Below are the code and all the weights of a small trained network. Each question names an input and a target symbol and asks about switching units off, where a switched-off unit gives its printed mean instead of its output.

import numpy as np


def w(rows, s, z=0):
    codes = np.array(rows[::2]) - 128.0
    scale = np.full(codes.shape[1], s)
    scale[-1] = z or s
    return codes * scale


def softmax(a):
    e = np.exp(a - a.max(-1, keepdims=True))
    return e / e.sum(-1, keepdims=True)


def log_softmax(a):
    a = a - a.max(-1, keepdims=True)
    return a - np.log(np.exp(a).sum(-1, keepdims=True))


def net(x, mask):
    ids = ['Λβεμξστ'.index(c) for c in x.split()]
    T = len(ids)
    res = E[ids] + P[:T]
    u = 0
    for l in range(3):
        r = res
        for j in range(3):
            rows = slice(2 * j, 2 * j + 2)
            q, k, v = (r @ M[l][rows].T for M in (Q, K, V))
            z = softmax(np.where(np.tri(T) > 0, q @ k.T / 2**0.5, -1e9)) @ v
            o = O[l][rows]
            res = res + np.where(mask[u + j], z, o[:, -1]) @ o[:, :-1]
        u += 3
    return log_softmax(res[-1] @ U[:, :-1].T + U[:, -1])


Q, K, V, O = {}, {}, {}, {}
E = w([
[71,160,34],'Λ',
[142,62,50],'β',
[251,160,137],'ε',
[66,255,69],'μ',
[143,80,136],'ξ',
[91,101,92],'σ',
[70,222,171],'τ',
],0.02)
P = w([
[56,104,61],'0',
[2,132,47],'1',
[45,102,9],'2',
[52,105,5],'3',
[97,113,5],'4',
[101,130,11],'5',
[102,132,46],'6',
[112,153,35],'7',
[111,155,74],'8',
[115,147,77],'9',
[83,109,127],'10',
],0.0027)
Q[0] = w([
[180,118,102],'0.h1',
[172,122,48],'0.h1',
[85,215,160],'0.h2',
[1,185,143],'0.h2',
[80,141,67],'0.h3',
[107,134,121],'0.h3',
],0.009)
K[0] = w([
[86,132,209],'0.h1',
[157,12,130],'0.h1',
[235,110,98],'0.h2',
[195,255,194],'0.h2',
[35,142,37],'0.h3',
[126,68,66],'0.h3',
],0.0064)
V[0] = w([
[209,84,255],'0.h1',
[211,74,127],'0.h1',
[206,159,79],'0.h2',
[103,126,80],'0.h2',
[184,134,87],'0.h3',
[73,162,167],'0.h3',
],0.0088)
O[0] = w([
[169,192,47,2],'0.h1',
[132,74,211,107],'0.h1',
[45,88,186,192],'0.h2',
[219,109,139,162],'0.h2',
[85,253,27,154],'0.h3',
[34,120,203,141],'0.h3',
],0.0047,0.0093)
Q[1] = w([
[135,106,71],'1.h1',
[125,117,28],'1.h1',
[124,111,94],'1.h2',
[231,83,161],'1.h2',
[84,226,140],'1.h3',
[121,254,199],'1.h3',
],0.0095)
K[1] = w([
[150,83,33],'1.h1',
[146,169,10],'1.h1',
[144,120,97],'1.h2',
[205,51,75],'1.h2',
[127,159,155],'1.h3',
[194,166,114],'1.h3',
],0.012)
V[1] = w([
[121,140,101],'1.h1',
[167,127,49],'1.h1',
[250,39,155],'1.h2',
[192,113,224],'1.h2',
[223,61,154],'1.h3',
[80,95,33],'1.h3',
],0.012)
O[1] = w([
[9,161,43,144],'1.h1',
[53,237,122,139],'1.h1',
[140,179,204,3],'1.h2',
[125,63,174,58],'1.h2',
[160,2,76,107],'1.h3',
[35,191,168,143],'1.h3',
],0.0058,0.018)
Q[2] = w([
[53,89,24],'2.h1',
[2,139,146],'2.h1',
[112,144,130],'2.h2',
[111,56,86],'2.h2',
[227,111,143],'2.h3',
[249,114,198],'2.h3',
],0.0092)
K[2] = w([
[102,112,29],'2.h1',
[73,118,102],'2.h1',
[2,140,114],'2.h2',
[175,117,131],'2.h2',
[10,200,167],'2.h3',
[86,141,78],'2.h3',
],0.0096)
V[2] = w([
[2,73,98],'2.h1',
[83,180,98],'2.h1',
[43,50,202],'2.h2',
[32,74,169],'2.h2',
[229,101,142],'2.h3',
[166,145,138],'2.h3',
],0.0076)
O[2] = w([
[218,153,130,251],'2.h1',
[147,100,177,246],'2.h1',
[232,175,54,55],'2.h2',
[223,255,94,112],'2.h2',
[198,151,144,102],'2.h3',
[90,144,142,134],'2.h3',
],0.0096,0.013)
U = w([
[73,53,153,82],'Λ',
[2,112,159,159],'β',
[80,148,37,2],'ε',
[126,120,120,184],'μ',
[76,108,207,148],'ξ',
[127,108,188,146],'σ',
[98,82,25,188],'τ',
],0.009,0.0071)

Each question gives the input, a string of symbols that net reads in full, and the target symbol t.
The units are the heads (2 rows each of Q, K, V and O). Each row of codes is followed by its name. A weight is (code - 128) times the scale printed after its matrix; where a second scale follows, it is the last column's (O and U).
mask holds one flag per head, layer by layer. A switched-off head (its flag False) gives its mean, the last column of its rows in O, instead of its output. The means were averaged over made-up inputs and are rounded, as every weight is.
A unit's drop is (log p(t) with every unit on - log p(t) with that unit switched off) / (log p(t) with every unit on - log p(t) with every unit switched off).
The circuit of an input: a set's keep is (log p(t) with only the set's units on - log p(t) with every unit switched off) / (log p(t) with every unit on - log p(t) with every unit switched off). Starting from all 9 units, units are removed one at a time, each time the one whose removal leaves the highest keep (on an exact tie, the one counted first), for as long as the keep stays at least 0.8.
circuit, biggest first: the units of the circuit, biggest drop first
most important unit: the unit with the biggest drop
heads that matter: for each layer, one digit per head in row order, 1 if its drop is at least 0.15 and else 0, layers parted by /
drop when u is switched off: that unit's drop, to one decimal
input ε τ ε τ, target Λ: heads that matter : 001 / 111 / 010
input σ σ μ σ ε μ μ τ, target Λ: circuit, biggest first : 1.h3; 2.h2; 1.h1; 0.h2
input β μ β ξ, target σ: heads that matter : 100 / 011 / 010
input β μ μ ε μ, target τ: circuit, biggest first : 1.h3; 1.h2
input σ ξ μ μ σ β, target μ: most important unit : 1.h2
input β β ε μ μ μ ξ β, target σ: circuit, biggest first : 1.h2; 0.h2; 2.h1
input μ ξ τ β ε μ β σ σ Λ, target ε: circuit, biggest first : 1.h3; 2.h2; 1.h2
input β μ μ σ β τ σ ε, target β: circuit, biggest first : 2.h1; 1.h2
input ε σ μ β ε ξ, target σ: circuit, biggest first : 1.h3; 1.h2; 2.h3
input Λ Λ ε σ β ε σ ε σ, target μ: circuit, biggest first : 2.h2; 1.h3; 2.h1
input Λ τ μ μ σ σ ε σ σ β σ, target μ: heads that matter : 000 / 001 / 111
input μ ε ξ σ μ ξ ε μ Λ, target ε: heads that matter : 000 / 011 / 010
input μ ξ Λ μ τ ε μ μ Λ μ, target τ: drop when 0.h1 is switched off : 0.0
input β σ Λ ξ μ ε μ μ ε τ μ, target Λ: drop when 1.h3 is switched off : 1.0
input β Λ ε σ β, target σ: drop when 0.h2 is switched off : 0.0
